In the rows, 128 means zero.
Each row is followed by its class.
[168 155 175 185  93  89 114 118 126 136 120 135 161 161 125 100 190 199
 161 143  99 149 123 104 116 154  69 137 134 146  74 146 181 103 122 160
  93 138 145 161 124 154 205  88 136 133 136 169]
Q
[147 140 162 108 130 156 121  99 105 131 160 127 154 103 109 124 165 170
 172 183 138 135  83 125  76  93  88 117 164 165 138 144  75 135 130 146
 123 123 124 133  51 147 196 124 124  98 109 112]
L
[124 188 118  96 120 114 124 102 119 180  96 169 158 110 134 171 127 135
 125 123 152 128  90 128  83 120 155 104 106 166 153 130 175 133 182 147
 132 102 117 143 126 161 136 161 114 147 110 128]
U
[157 132 193 148 108 108 107 115 149 134 112 128 137 147 114 118 162 173
 157 165 128 143 120 113 117 147  79 145 133 133  84 128 120 129 111 151
 123 121 133 164 133 160 210  96 121 140 138 155]
W
[143 192 197 123 149 118 125 108 187 140 140 159 136 151 129 146 136 182
 147 143 141 119 107 115 158 103  91 141 131 142  89 153 122  86  79 109
  35 121 150 145 159 140 200 127 118 120 124  63]
L
[125 178 100  88 133 112 126  94 117 185  91 169 160 110 134 164 121 130
 124 122 153 134  95 128  68 109 159 117 111 160 155 119 191 138 178 151
 144 104 119 147 130 152 131 168 110 143 115 139]
H
[151 143 187 154  99 106 111 116 152 132 116 129 141 152 120 112 167 168
 149 160 117 149 117 113 120 148  82 126 126 152  89 133 137 123 124 148
 118 125 120 161 125 167 213  95 124 131 133 151]
U
[134 142 149 124 112 142 123  98  89 132 161 132 171 114 106 131 170 161
 166 175 130 155  87 142  81 102  94 120 169 166 134 134  91 130 140 139
 131 124 111 132  48 149 171 125 121  81 113 113]
Q
[128 192 173 117 147 117 148 110 156 175 121 168 146 140 133 110 120 150
 146 105 111 129 119 109 157 121  98 162 128 171 110 135 191  77 118 132
  94 140 132 142 173 130 177 142 100 127 115  86]
M
[128 127 139 116 125 148 123  96 113 137 137 132 147  87  99 124 148 156
 153 197 135 157  88 141  61  90 112  90 163 183 118 122  66 138 124 139
 143 117 110 124  66 138 188 131 115 103  93 105]
V
[133 189 196 117 149 118 120 109 179 142 140 164 149 152 130 138 132 180
 152 141 132 119 107 118 155 108  89 149 135 144  92 150 113  77  76 106
  37 116 144 143 160 129 193 130 111 129 127  72]
W
[137 164 167 113 101 118 135 111 119 158 135 139 134 122 121 181 129 140
 138 133 123 167 101 121  98  43 130 105 132 150 123 193 198 182 137 114
 142 131 125 142  85 206 165 219  94  71  79 133]
L
[151 127 152 111 145 162 114 100 109 130 147 129 151  99 112 127 167 159
 168 195 137 132  75 126  66  90  92 117 162 157 131 145  78 150 123 146
 128 118 122 135  61 135 199 125 129  91 111 111]
H
[127 186 169 112 157 121 151 111 163 168 119 173 136 141 139 106 127 143
 146 112 106 125 127 106 159 117 103 152 123 174 107 145 182  92 124 130
  85 134 127 138 173 133 176 143  93 124 116  90]
V
[168 147 151 154 115 114 117 126 160 135 113 117 123 145 133 103 181 179
 155 161 108 159 127 114  74 137  93 106 119 154  82 139 152 124 124 165
 116 143 128 164 149 147 217 101 128 129 124 139]
Q
[112 183 196 115 133 133 121 118 185 114 141 139 124 152 122 114 135 150
 146 124 126 114 131 115 180 126  87 159 140 137 110 125 140  66 102  97
  64 149 120 121 158 133 171 115 107 112 121  82]
M
[132 125 143 129 123 149 117  95 122 129 143 131 137  85  95 121 156 163
 158 205 130 154  89 137  63  86 103  91 168 177 110 127  59 123 114 132
 129 125 115 122  63 140 200 121 115 108  87 103]
V
[131 160 114 129 134 122 138 121  98 175 141 132 133 134 138 142 121 148
 137 115 115 177 101 116  72  46 115 124 124 128 130 176 216 159 124 113
 121 122 135 149 100 136 137 224 115  90  88 134]
V
[136 155 111 134 131 120 142 136  89 179 145 137 115 130 138 156 120 139
 145 123 112 168 108 117  77  36 127 126 133 114 142 193 221 152 115 121
 137 126 140 151 105 142 136 215 113  97  84 138]
L
[148 138 158 114 134 156 121 100 103 129 163 129 154 103 113 123 165 168
 170 179 136 135  81 124  75  91  92 113 160 166 142 145  73 128 132 144
 115 123 129 131  52 141 193 124 128 100 106 109]
L
[133 142 108 122 126 110 153 109  88 203 133 148 124 125 141 157 111 132
 132 109 107 158 118 112  71  39 153 134 114 134 147 201 244 158 119 143
 169 115 133 161 112 155 172 223  93  91  94 151]
L
[134 153 117 124 134 119 142 129  82 184 140 136 129 134 133 156 120 147
 144 126 116 179 101 117  68  44 123 133 134 119 133 191 213 158 107 118
 143 120 138 162 104 138 139 220 109 100  91 147]
W
[110 182 199 111 139 130 119 112 182 126 136 146 128 155 123 116 127 155
 143 129 129 121 124 108 170 119  79 157 142 144 115 132 148  71  99  96
  62 140 121 123 160 131 182 120 105 119 114  78]
M
[125 181 119  97 114 114 118  86 130 169  95 174 158 106 130 169 132 139
 127 131 147 129  97 130  83 118 147 116 112 163 142 125 164 135 184 147
 125 105 116 131 118 168 135 159 104 141 109 121]
V
[137 188 200 126 160 121 127  99 191 138 137 159 142 150 134 140 135 181
 145 138 135 121 109 114 162 105  90 147 134 146  88 154 119  84  77 106
  34 113 146 134 156 142 193 132 112 121 123  68]
V
[171 159 180 195  92  91 114 119 128 140 123 132 155 161 131 110 188 193
 162 148  98 151 115 104 113 158  75 131 129 151  75 164 183 108 117 160
 114 137 142 165 115 168 211  90 141 143 133 170]
U
[127 191 117  92 122 114 128  95 126 180 101 164 162 108 132 166 124 137
 130 112 153 132  89 127  83 122 153 111 103 167 152 122 177 128 179 149
 139 107 119 147 122 166 143 166 113 142 109 130]
U
[147 129 169 109 139 159 117  96 105 124 154 117 152  93 108 125 162 172
 165 186 141 136  75 125  72  99  89 114 167 158 134 141  74 138 120 145
 126 118 125 131  60 145 205 121 135  93 104 107]
M
[133 186 173 124 142 121 150 109 164 169 119 179 145 141 130 121 132 148
 150 119 116 124 115 114 160 119  92 152 130 171 105 138 179  89 111 121
  73 141 131 137 163 133 172 133  95 122 111  77]
X
[136 137 117 129 141 119 146 111  98 198 128 142 127 126 141 166 111 137
 138 120 113 151 109 109  68  28 146 136 120 132 142 195 235 169 110 134
 170 112 137 161 103 151 172 224  94  88  92 160]
H
[146 137 166 112 141 160 123 100 102 126 158 128 159 105 112 122 161 172
 165 176 140 135  70 129  80 101  87 108 161 166 133 142  73 138 127 139
 119 114 129 130  57 137 192 123 144 101 101 113]
U
[152 139 171 105 133 159 125  96 108 141 159 125 153  98 109 124 164 164
 177 179 143 130  84 123  81  89  88 116 161 162 141 137  84 135 137 149
 129 119 130 134  52 149 199 126 125  96 109 115]
L
[145 132 154 110 145 164 118  94 111 127 154 118 156  95 112 126 167 172
 169 187 141 141  78 126  67  89  87 103 158 164 133 136  62 141 128 142
 118 114 126 128  53 135 193 130 126  91 108 109]
V
[131 171 102 106 131 129 124  86 128 181  91 164 143  97 133 171 131 126
 140 138 152 117 101 124  78  92 154 130 116 158 145 148 158 160 161 150
 144 105 112 134 121 164 150 162  81 119  96 108]
V
[170 144 138 166 118 117 112 141 165 126 115 116 110 148 138 104 180 164
 155 165 104 154 128 111  72 145 101 106 115 139  82 149 154 120 120 163
 127 143 128 165 146 147 205  95 131 139 129 144]
H
[149 135 165 113 137 163 123 100 104 132 159 122 157 102 115 127 166 166
 170 180 141 134  68 127  77  95  85 118 160 167 136 143  77 143 129 137
 123 116 127 130  56 139 193 124 138  93 105 106]
U
[129 193 176 114 152 125 145 110 162 168 119 181 140 140 136 119 127 143
 151 111 105 120 118 110 162 119  97 158 122 173 105 139 181  86 123 126
  85 138 130 132 169 133 174 146  93 128 114  80]
V
[136 186 201 121 160 119 122 106 192 140 135 158 145 155 132 138 132 176
 147 143 142 112 107 114 160 103  93 138 135 146  94 140 129  86  79 106
  37 111 142 142 161 136 196 125 117 117 129  76]
H
[138 140 145 130 116 148 116 101 101 132 157 131 159 109 109 132 170 151
 165 186 123 148  84 138  71  90  97 122 166 167 132 143  95 132 136 137
 139 129 111 130  47 151 172 129 119  86 112 117]
H
[132 213  93 122 103 101 113 118 108 193 102 165 157 106 148 169 145 135
 142 142 119 131  86 125  68 111 145 150 118 152 138 154 195 116 166 149
 114 119 113 145 117 161 133 158 100 130 120 115]
M
[137 154 153 122 102 124 136 103 118 166 126 147 130 109 116 186 131 135
 144 139 120 163  94 127  92  31 127 122 134 147 121 182 208 181 125 104
 135 131 132 137  83 195 163 218  83  60  76 123]
X
[134 189 182 114 150 121 154 112 164 173 120 171 141 143 131 114 120 147
 147 107 116 125 114 109 165 120  93 152 121 174 104 134 181  92 120 125
  90 140 132 142 173 138 180 147 107 131 108  95]
U
[138 185 207 133 147 121 120 104 191 132 140 152 143 152 125 144 135 193
 141 145 134 124 102 118 157 109  84 147 137 146  85 146 121  76  73 105
  39 125 148 140 156 138 203 123 119 117 120  62]
M
[113 182 205 107 140 136 124 116 184 118 134 152 124 156 119 117 139 140
 147 122 128 115 131 115 183 116  82 151 140 144 111 119 143  82 118  93
  52 145 117 121 163 132 170 119 107 110 110  81]
Q
[139 191 224 124 142 116 129 106 193 130 141 159 143 154 124 147 139 192
 145 137 140 115 114 115 170 112  93 139 138 150  89 153 112  79  83 110
  40 121 146 140 154 155 203 124 115 127 124  75]
L
[132 125 155 114 121 148 129  95 120 137 145 129 144  90  95 129 142 159
 154 187 145 156  84 144  68  82 110  88 158 185 119 116  70 136 124 132
 138 120 117 130  68 145 194 130 127 105  86 113]
U
[129 151 106 123 131 119 140 136  83 172 146 135 127 133 137 143 119 131
 143 112 110 176 104 116  75  49 123 133 127 110 136 181 218 157 114 113
 131 130 134 159 106 130 125 221 116 100  91 147]
W
[131 186 188 110 152 115 154 109 156 167 123 172 143 146 126 112 125 152
 148 111 122 128 123 111 166 114  98 153 133 168 108 127 173  94 117 128
  82 139 132 146 170 136 179 142 103 123 118  96]
Q
[138 188 197 128 151 119 135 102 186 142 138 165 148 151 128 134 131 175
 137 133 136 122 108 119 163 113  93 141 132 151  91 146 123  82  76 106
  36 120 148 141 151 141 191 128 115 118 119  66]
X
[136 164 154 113 100 117 135 110 118 163 133 141 127 117 121 180 133 135
 143 133 120 163 102 117  95  39 134 113 130 146 128 196 208 176 138 115
 144 130 122 143  88 204 171 218  84  64  79 135]
L
[136 138 114 126 130 119 151 109  92 195 130 153 128 122 139 168 110 138
 133 122 114 151 108 116  77  38 146 122 120 135 145 198 224 162 107 133
 159 110 137 150 103 153 167 217  94  82  85 139]
X
[134 155 149 117 114 122 131 111 119 163 128 143 128 118 121 182 130 133
 140 144 117 165  97 119  86  30 131 122 138 142 123 196 214 179 127 106
 145 125 125 143  89 193 166 218  85  66  82 139]
H
[136 142 148 129 107 144 113  98  99 130 163 129 161 106 108 122 166 168
 166 187 124 150  82 134  76 102  90 132 169 162 125 149  94 123 123 141
 126 129 115 126  49 154 189 123 118  79 107 102]
M
[125 194 174 107 161 128 153 114 159 176 124 178 146 148 139 120 114 143
 149  97 116 122 114 111 169 115  98 156 118 177 114 139 189  87 124 120
  81 133 136 139 171 129 168 153 103 123 106  86]
U
[142 147 113 141 124 121 144 124  89 175 143 137 128 128 131 154 126 143
 140 124 115 178  97 120  72  46 118 124 132 124 130 186 221 162 107 116
 131 133 140 154  90 143 138 213 118  89  89 128]
X
[156 137 172 154 100 111 110 120 153 129 117 116 136 149 118 121 162 165
 152 155 126 149 116 119 119 140  79 130 118 139  88 119 136 128 119 140
 118 125 131 159 131 155 199  96 126 122 141 147]
U
[159 137 195 144 107 101 110 111 150 134 117 123 133 154 120 105 165 173
 153 158 128 150 126 103 116 136  77 128 126 145  91 129 143 127 118 154
 108 125 132 166 135 168 225  92 125 134 141 152]
L
[130 126 141 109 120 144 122 102 109 137 133 129 142  86  91 138 150 166
 154 200 143 148  96 139  63  76 115  87 169 181 121 112  63 122 121 135
 139 116 115 121  81 136 191 121 114 100  87 116]
Q
[112 187 189 107 149 129 126 110 178 127 137 155 119 155 128 106 130 146
 148 127 120 116 135 112 173 119  89 145 134 152 108 135 146  73 109 102
  57 130 117 122 163 125 180 120 105 119 118  79]
V
[170 146 146 160 108 115 116 131 164 129 112 113 114 139 131 109 185 169
 159 160 109 150 132 113  80 143 101 106 116 140  86 136 142 116 129 165
 131 143 129 162 149 151 214  94 122 132 126 141]
Q
[178 146 178 186  94  90 113 117 136 130 121 135 148 154 121 107 192 198
 160 154  95 153 121 103 117 149  74 134 136 143  64 160 176 112 112 165
 100 145 141 164 119 167 215  90 138 127 130 169]
Q
[156 129 183 156  98 107 107 109 148 130 109 134 142 149 117 114 165 168
 146 167 125 146 120 113 115 144  78 129 131 147  86 127 131 134 110 147
 109 127 124 159 124 162 211  89 124 129 131 139]
X
[163 150 140 156 115 115 117 133 150 135 119 111 120 145 134 106 178 172
 160 163 107 158 129 119  68 153  95 115 120 142  91 145 144 113 127 162
 130 138 128 168 144 144 197  96 124 148 134 150]
W
[133 124 147 123 114 143 125  92 115 132 135 134 141  83  90 139 154 167
 152 200 130 158  91 139  67  86 111  99 167 182 102 131  62 129 120 138
 149 119 114 118  64 155 196 130 110  99  83 120]
V
[135 129 156 124 113 146 120 100 118 131 139 135 141  85  87 138 151 158
 151 203 134 156  78 140  74  83 108  88 169 181 111 132  61 130 110 128
 144 125 112 125  64 153 200 128 119 105  77 112]
U
[173 153 179 189  85  83 120 114 131 139 128 131 155 161 128  98 189 189
 161 140  93 156 131 100 114 159  76 135 130 148  76 168 188 105 125 168
 105 143 140 171 116 174 213  92 135 143 140 171]
L
[136 139 117 129 141 119 143 115  93 199 125 144 134 128 142 174 112 141
 133 119 117 152 106 110  70  27 148 131 120 129 142 197 234 171 108 134
 177 107 140 160 105 152 167 227  94  85  92 161]
H
[123 184 113  98 127 112 124  99 117 182  98 165 155 110 139 162 126 136
 130 117 154 129  96 125  74 123 159 103 106 162 158 132 178 135 180 154
 136  98 119 146 126 160 137 162 120 156 111 128]
U
[126 174 111  94 120 113 132  88 122 176  95 172 155 102 129 162 129 137
 127 121 150 131 102 133  78 122 157 105 112 169 154 122 174 127 179 153
 135 103 122 138 127 163 138 152 106 143 111 121]
X
[135 179 177 117 146 120 157 109 163 175 118 181 140 140 130 114 124 143
 145 117 113 122 120 112 166 123  99 155 128 172 103 139 186  92 111 131
  88 137 131 139 168 137 179 134  99 119 112  85]
X
[170 153 183 196  92  82 108 113 122 133 127 129 154 158 126 101 185 202
 162 152  93 152 122  96 116 158  68 146 142 140  71 165 185  94 106 162
 105 141 146 165 114 171 216  82 143 142 132 164]
M
[136 171 105 105 129 126 115 104 124 183  85 173 143 103 138 172 130 123
 137 148 148 113  93 127  75  86 153 130 120 158 144 140 165 162 160 151
 149 111 114 136 131 156 145 157  93 127  97 123]
H
[140 150 163 125 103 123 135 102 119 159 127 150 125 113 112 188 128 139
 138 142 124 162  97 122  99  35 127 121 139 142 115 196 199 184 114 104
 136 128 131 136  78 209 169 211  85  67  67 132]
X
[134 147 146 128 113 151 127  94  99 139 161 133 167 105 106 137 170 156
 161 179 125 152  80 138  76  99  99 120 158 179 128 153  99 127 133 142
 138 126 109 133  48 158 183 131 120  81 102 107]
U
[132 135 143 121 111 149 116  89  92 142 157 133 159 101 110 125 161 159
 162 183 127 148  83 138  69  98 100 136 170 168 136 154 101 134 130 144
 149 127 110 126  50 152 189 129 116  86 106  96]
M
[133 151 123 129 129 114 147 130  91 176 147 139 127 135 137 143 122 149
 134 118 112 177 109 114  75  46 129 117 131 127 136 191 223 153 117 125
 135 129 138 160 107 145 146 215 120 104  88 139]
L
[131 124 141 121 119 142 116 101 112 135 143 128 144  83 100 135 149 167
 154 201 137 157  83 138  60  82 114  97 168 172 119 128  71 121 110 137
 141 122 121 129  71 143 199 123 120 101  90 102]
M
[132 187 177 115 160 126 150 105 166 169 117 172 141 143 132 113 129 154
 151 109 115 120 120 106 163 129  97 156 127 170 105 138 177  89 119 131
  90 130 132 137 167 131 178 142  96 126 116  84]
V
[127 150 112 129 137 115 137 126  86 177 142 137 131 134 144 137 113 156
 130 118 111 178 100 112  62  44 126 124 131 125 137 189 227 152 106 123
 126 127 137 158 111 131 150 221 124 102  81 133]
M
[144 133 156 110 139 158 116  96 106 135 156 115 155  95 112 120 160 172
 167 183 141 140  77 126  66  89  90 122 165 158 135 135  83 127 118 143
 124 119 129 135  60 134 200 123 131  95 108 107]
M
[168 142 148 162 109 119 109 127 171 127 112 118 120 145 133 105 187 165
 154 168 106 154 127 110  74 139  95 111 118 150  78 149 160 125 123 161
 124 148 122 162 143 156 214  96 125 132 128 140]
H
[134 135 142 125 113 153 125 103 104 132 167 124 156 110 104 126 165 143
 172 176 131 151  96 139  91 107  93 133 167 153 137 137  95 125 132 139
 136 132 116 129  46 158 162 121 115  84 116 105]
L
[132 156 156 120 107 123 143 101 116 164 134 150 133 114 118 179 127 138
 135 127 122 163 101 126  98  41 133 119 131 152 125 189 204 172 130 110
 142 129 131 139  84 197 164 216  87  65  78 127]
X
[134 216  98 123 109 101 114 103 112 193 102 166 157 107 148 167 157 131
 154 138 128 132  94 130  73 113 142 146 118 152 137 152 183 122 178 150
 111 106 110 145 114 167 130 152  95 137 133 112]
V
[129 177 103 101 117 113 129  92 122 185  92 170 155 102 131 156 126 131
 124 127 154 131 102 129  72 118 155 103 109 166 154 121 172 133 178 155
 138 111 118 141 124 158 136 154 107 148 107 123]
X
[132 135 105 119 137 118 151 110  78 205 128 144 134 127 142 166 108 144
 138 107 112 157 110 112  63  33 149 142 116 130 147 199 233 168 112 132
 176 106 147 161 110 142 161 233  85  93  91 163]
W
[140 184 205 122 162 125 122 104 196 140 127 161 140 152 125 150 136 179
 148 149 140 113 105 114 158 102  89 151 139 139  88 144 127  86  75 106
  44 115 146 143 161 140 201 128 112 120 122  76]
H
